The same points measured another way (B), then each row and its match in B:
B (52 x 15):
[[ -3   0 -13  -3   4   0  -1  -3   0   3  -4  -1  -3  -4   0]
 [ -4  -4  10   4  -4  -3  -7   8  -2  -1  -4   1   2   3 -15]
 [ -1  -3   6  -2  -5   4  -7  -4  -1  -4  -5   7  -8  -8   7]
 [ -1   9 -37   5  19   1  -8   5  -7   4  10  -3  15   6 -11]
 [ -1  -3  -8   1   2  -3   2   2   2   2   3   3  -1  -4   5]
 [ -5   4   7   5  -3  -4   3   4  -1  -4   1  -3   8  -4   1]
 [ -3   1  -1   1  -6  -1  -3   1   4  11   1   2  -4  -5   0]
 [  2   0   3   0   3   0   8  -3   2  -3  -2  -2   0   2  10]
 [  9  -6   2  -1  -4   4   0  -3   2  -1  -3   3  -4   0   5]
 [ -6  -1  -1   0   0  -5  -3   4   3  -3  -6   3  -5  -3   1]
 [ -2  -2  13  -4  -3   1   0   1   0   4   0  -4 -11   3  -2]
 [ 12   4  -6  -5   1   5   9  -7   2  -2  -4  -1   0   4  13]
 [ -1   3  -7   0   2  -1  -4  -1   3   6   3   1   1  -3   3]
 [  5  -5  -8  -5   2  -1   2   3   1   8  -4   2   1   0  -7]
 [ -5   3  -4   2   2  -2  -5   1  -1  -6   2   1  -3  -1   5]
 [  1   1  -8  -2   5   3   5  -1  -3  -2   1  -1   8  -1   5]
 [  9   1 -11  -2   7   4   2  -8   2  -6  -1   1   4  -2  15]
 [ 12   5  -9  -6   0   7   9  -9   1  -6  -2   0  -3  -2  13]
 [  1  -3   7   1  -3   1   7   0   0   5  -3   1   4  -3  -1]
 [ -4   2  -7  -1   1  -2  -3   4   1   4  -1   3   0  -7   1]
 [  0   2  -6  -2   2  -4  -2   4   2  -1  -3   1  -5  -3   6]
 [  2  -1   3  -1  -2  -1   6  -2   2  -7  -6   0  -4  -5  19]
 [ -2   6 -18   2   4   4   3   4  -1   2  -8   2   4   3   6]
 [  8  -4  -2  -4   1   1   3  -1   1   5  -1   0   3   2  -9]
 [  1  -1  -2  -3  -1   5   0  -4   1   0  -2   3  -4  -5  10]
 [  4  -4  -2  -6  -5   5   6  -7   3   9   0   3  -4  -7   4]
 [  0   7   1  -2   0   2   1  -7  -3 -12  -5   1  -1  -7  11]
 [  3   0   7  -6  -6   3   5   2   2   5  -2  -2  -4  -6   0]
 [  6  -6   5  -5  -2  -1   8  -2   4   3  -2  -1  -7  -3   8]
 [ -6   9 -17  -2   7  -1  -6   8  -3  10   9   0   9  -1  -7]
 [  7  -6  -7  -5  -1   1  -2   0   1   8  -4   5  -3  -8   0]
 [ -4 -11  12   1   2   3   0   0  -1   7   9   0  -3   4 -14]
 [ -5   4 -13   1   1  -1  -7   3  -2   1  -2   5   0 -10   3]
 [ -3  -1  -1  -2   0  -3  -4   4   1   2  -2   2   0  -4   1]
 [  4  -3   3  -2 -10   3  -5  -3   2   6   0   7  -8 -13   1]
 [  1  -2 -18   0   4   6 -14   6  -8  11   0   0   4   6 -20]
 [  4   2  -3   5  -2  -2  -1   2   0  -5  -1   0  -1   3   2]
 [  6  -4   0  -2  -5   1  -7   3   0   1  -7   3  -3  -1  -4]
 [ -1  -4  10  -2  -9   3  -2  -1   1  -1  -6   4  -6  -3   2]
 [ -2  -2   7  -3  -1  -2   0   0  -1  -5  -2  -1  -4   2  -1]
 [ -4  -2 -10  -1   4  -1  -3   1   2  15   3   1   5  -5  -6]
 [  8  -3   6  -5  -5   1  -1  -1   2   1  -7   3  -5  -7   4]
 [ -2  -1  11  -1   5   1   8  -4  -2  -7   1  -4   6  -1   4]
 [  5  -1   1  -4  -2   4  11  -6   3   2  -5   1  -4  -5  12]
 [  7   0 -10  -2   2  -5   0   5   3   6   7   2   0   0  -8]
 [  9   1  -4  -4   0   6   9  -5   1   1  -2   0   4  -1   9]
 [ -4   5  10   7  -5  -8   6   3   0  -6   1  -5  10  -3   5]
 [  8   0  -4  -6  -2   7  12  -8   2   1  -6   1  -2  -5  15]
 [ -3  -5   6   1  -4  -4   3   2   3   3  -4   0  -1  -1   0]
 [  8  -8 -14 -13   4   7   0  -8   3   8 -12   4  -6 -11  14]
 [ -4  -1  -2  -2  -2  -1  -3   2   3  13   1   0  -1  -3  -6]
 [ 14  -5  -6  -7   3   4  -1  -2   3   4  -3   3   2  -3  -2]]
Rows of B count from 0, top down.

[ 1 -1  0  3  0 -2 -9  6  0  8  0  0 -1 26 -7  5 14  6  5 -3  3  6]
35
[-2 -4  2 14 12  3  2  0  0 13  1 -5  1 -7  0  8 -2 -1  2 -1 -3 -2]
47
[ -2   0   1  10   7   5   1  -1   1   9  -2  -3   0 -10  -3   6  -7  -2
   2  -3  -2  -2]
43
[-2 -6 -1  1  5 -2  1  0 -3 -8 -1 -4 -1  7 -9 -3 -4  1 -1 -2 -1 -4]
20
[ 0 -5 -2 -1  7 -2 -3 -5  6 -1  1  3 -3 -5 -3  7 -3 -7 -1  3  2  1]
48
[ -2   0   3 -10   9  -3  -1  11   4   9  -4  -4   1   6  -9   0   5  -3
   0   2   4   1]
40
[18 -5 -1  0  7 -2  1  8  0 -6  0 -5 -2 31 -6  5  3  4 -3 -2  2 -1]
29
[ -3   8   1   7  -1  -1  -1  -2   1  -4   1  -4  -4 -13  -5   1   1  -7
   0   1   1  -1]
38
[-1  2  0 -3  5 -1  0  4  0 -7 -2 -2 -2  3 -5 -1  0 -1 -2  0  0 -2]
33
[-1 -2 -3 -3  3 -1  0 -4  3 10  0  3  6  1 -5  6  4  4 -1  2  0 -1]
23
[  2   2   9  -4  -8   2   0  -5 -10  -1  -1   3  -3  -6  -7  -1   0   8
   2  -9  -3   5]
10
[-2  4  7  7  4  0  1 -3 -2  8 -1 -5 -4  7  9  2  0 -3 -2 -1 -2  0]
15
[  1   1   0   1  -4  -2   2   2  -2 -10  -1   1  -2   6  -1  -7  -4   1
   0  -2  -4   1]
14
[  3  -6   1   1   4  -2   5   6   1  -8   2   1  -3  12 -11   5  -1   3
  -1   1   9 -13]
44
[  1  -5  -8  -2   6  -1   0  -3   0  -8   2   1  -1   5 -12  -2  -1  -8
  -1   1   1  -3]
9
[ -4   3   5 -15  -8   5  -2  13 -25   6  -1   1  -4 -10 -13   3  17 -17
   5   4   9  -4]
31
[ -4  -3  -1   2   7  -1  -1   3   0  11  -2   3   0   7 -11  -1   1  -4
   7  -8   1  -2]
0
[-3 -2  2 11  5  2  4 -2  2 11 -1 -4  3 -6  4  8  0  0  0  0 -2 -2]
45
[-1 -2  1  5 13  0  0 -4  2 -2 -3  1  0 -7 -4  6  2  2 -1  3  2 -3]
41
[ -2   4   8  -6   3   6   0  -5 -11  12  -1   3  -2  -8  18  -1   5  -6
  -1  -2   1  -1]
42
[ -3   6   3  10   9  -3   1   6   2  -7  -3  -5  -5  16 -10   0  -3  -9
  -1  -5   2  -3]
32
[  2  -2  -1   3   9  -1   1   5  -1  -7  -2   3  -4  10 -12   7  -9  -3
   0   3  -2  -1]
4
[ 0 -8  1  0  4 -2  1  6  1  9 -2  4  5 48 -3 -2  5  5  0 -6 -3  4]
3
[ -3   1   1   7  17   1  -3   7   1   2  -2  -1  -3   5 -14   9  -2   2
  -2   0   1  -2]
30
[-3 10  0 12  4  4  1 -7 -5 10 -2 -1  2 -2 11 -3 -7 -3  1 -9 -2  3]
26
[-3 -6 -3 11 12  0  5 -1  0 12 -2  3  1  2  5  2 -1 -1 -3  6  1 -1]
16
[  5  -6   1   4   7  -3   1   8   7  -7   1  -4  -1  -1 -12   7  -2  -2
  -2   0   5   1]
6
[ 0 -7 -2  9  0 -2 -2 -7  9 -6  3  3 -1  5  3  3 -8  5 -2  1  1  1]
36
[-2 -4  0  8  7 -1 -2 -2 -1  3  1  1 -3 -6 -3  6  0 -1 -1 10  2 -1]
8
[-2 -3  2  0  8  2  2  0 -9  0 -1  2 -2 -7 -7  7 -3  4  1  0 -4 -1]
28
[ -5  -7   0  10  31  -1   2  11   1  16  -1   1  -3   1 -16   5  11   2
  -1   2  -2  -4]
49
[ 0 11  0 10  1 -1  3  5  0 -9 -2  4 -1 -9 -9 -3  0 -3 -1  0 -4  1]
2
[-2 -9  1 13 11 -2  1 -5 -3 -5  0 -1 -5 -7  5  8 -8 -4 -2 -1 -3  0]
21
[-2 -1 -1 12  2  2 10 -7  2 10  0 -3  2 -2  4  4 -3  9  0  0 -5  0]
11
[  1   1   2 -10   1  -3  -2   8   5   2  -3  -4   0  -3  -8  -3   3   0
   4   2   4   0]
50
[ 1 -9  0 11  3 -1  1 -7 24 -1  2 -4  2 16 -4 -4 -2  1 -4 -2 -6  0]
22
[  3   5   2  13  13  -2   1   8   0  -6   0   0  -2  -5 -16   9  -1  -4
  -1   1   7  -2]
34
[ 2 -2 -1 -2  6 -1  3  7  2  3 -2 -4 -1  3 -6 -2  0 -2 -1  2  7 -1]
12
[ -4   3   2   2   3   3   0   0   4   3  -4  -2   1 -12   2   8   2  -8
   1   0   2  -3]
18
[-2 -5  1 -1 12 -2 -2 -4  8 12 -2  3  5  1 -5 -1  4 10 -2 12  1 -4]
51
[ 0  3 -1 -2 -4  0 -1 -3 -6 -3  2  1 -1 -4  0 -3  0  0  0 -1 -3 -2]
39
[  0   3  -4  -8 -10  -1  -9  -6   8  -9  -1   3   2  -4   3  -4   3   0
  -1   3   0  -1]
1
[-2 -3  3  1  3  5  5 -5 -2  2 -2  3 -2 -3  3  3 -4  0 -1 -2 -2 -1]
7
[-2 -4 -4  6  3 -1 -9 -3  8 -1  1 -4 -2 -3  1  1  1  5 -2  5  4 -3]
37
[ 0  3  9 -4  3  0 -1 -4 -4  3 -3 -5  1 -7 -1 -1  2  3  7  0  0 -2]
27
[-2  2  8 -4  4 -2  0 -5  2 -7  1 -5 -3 -3 19  1  0 -6 -1  0  5 -1]
5
[ -1  -1  -2   3   9   0  -2   1   9   2   0   1  -3   6 -10   8   0   5
  -2   0   1  -6]
13
[ -3  -1   1  -4   4  -3   0  -5   4  -7   1  -5  -3 -11  29   6  -5  -8
  -1   0   7  -1]
46
[ 0 -7 -1 17  5  1  4 -4 -3 10  3 -3 10  1  0  3 -5  9  0 -3 -8  0]
17
[-2  4  4  0  9 -2  1  3 -1 -5 -3 -5 -4  9 -8  0 -1 -5 -2 -1  2 -2]
19
[-1  2  3  9  3  0  0  6  0  2 -1 -4 -2 -6 -4 -3 -1 -1 -2  0 -2 -1]
24
[ -4   8   6   6   9   0   2   9  -2  11   0  -6  -4  -8 -10   6  -2  -3
   1   0   2  -1]
25
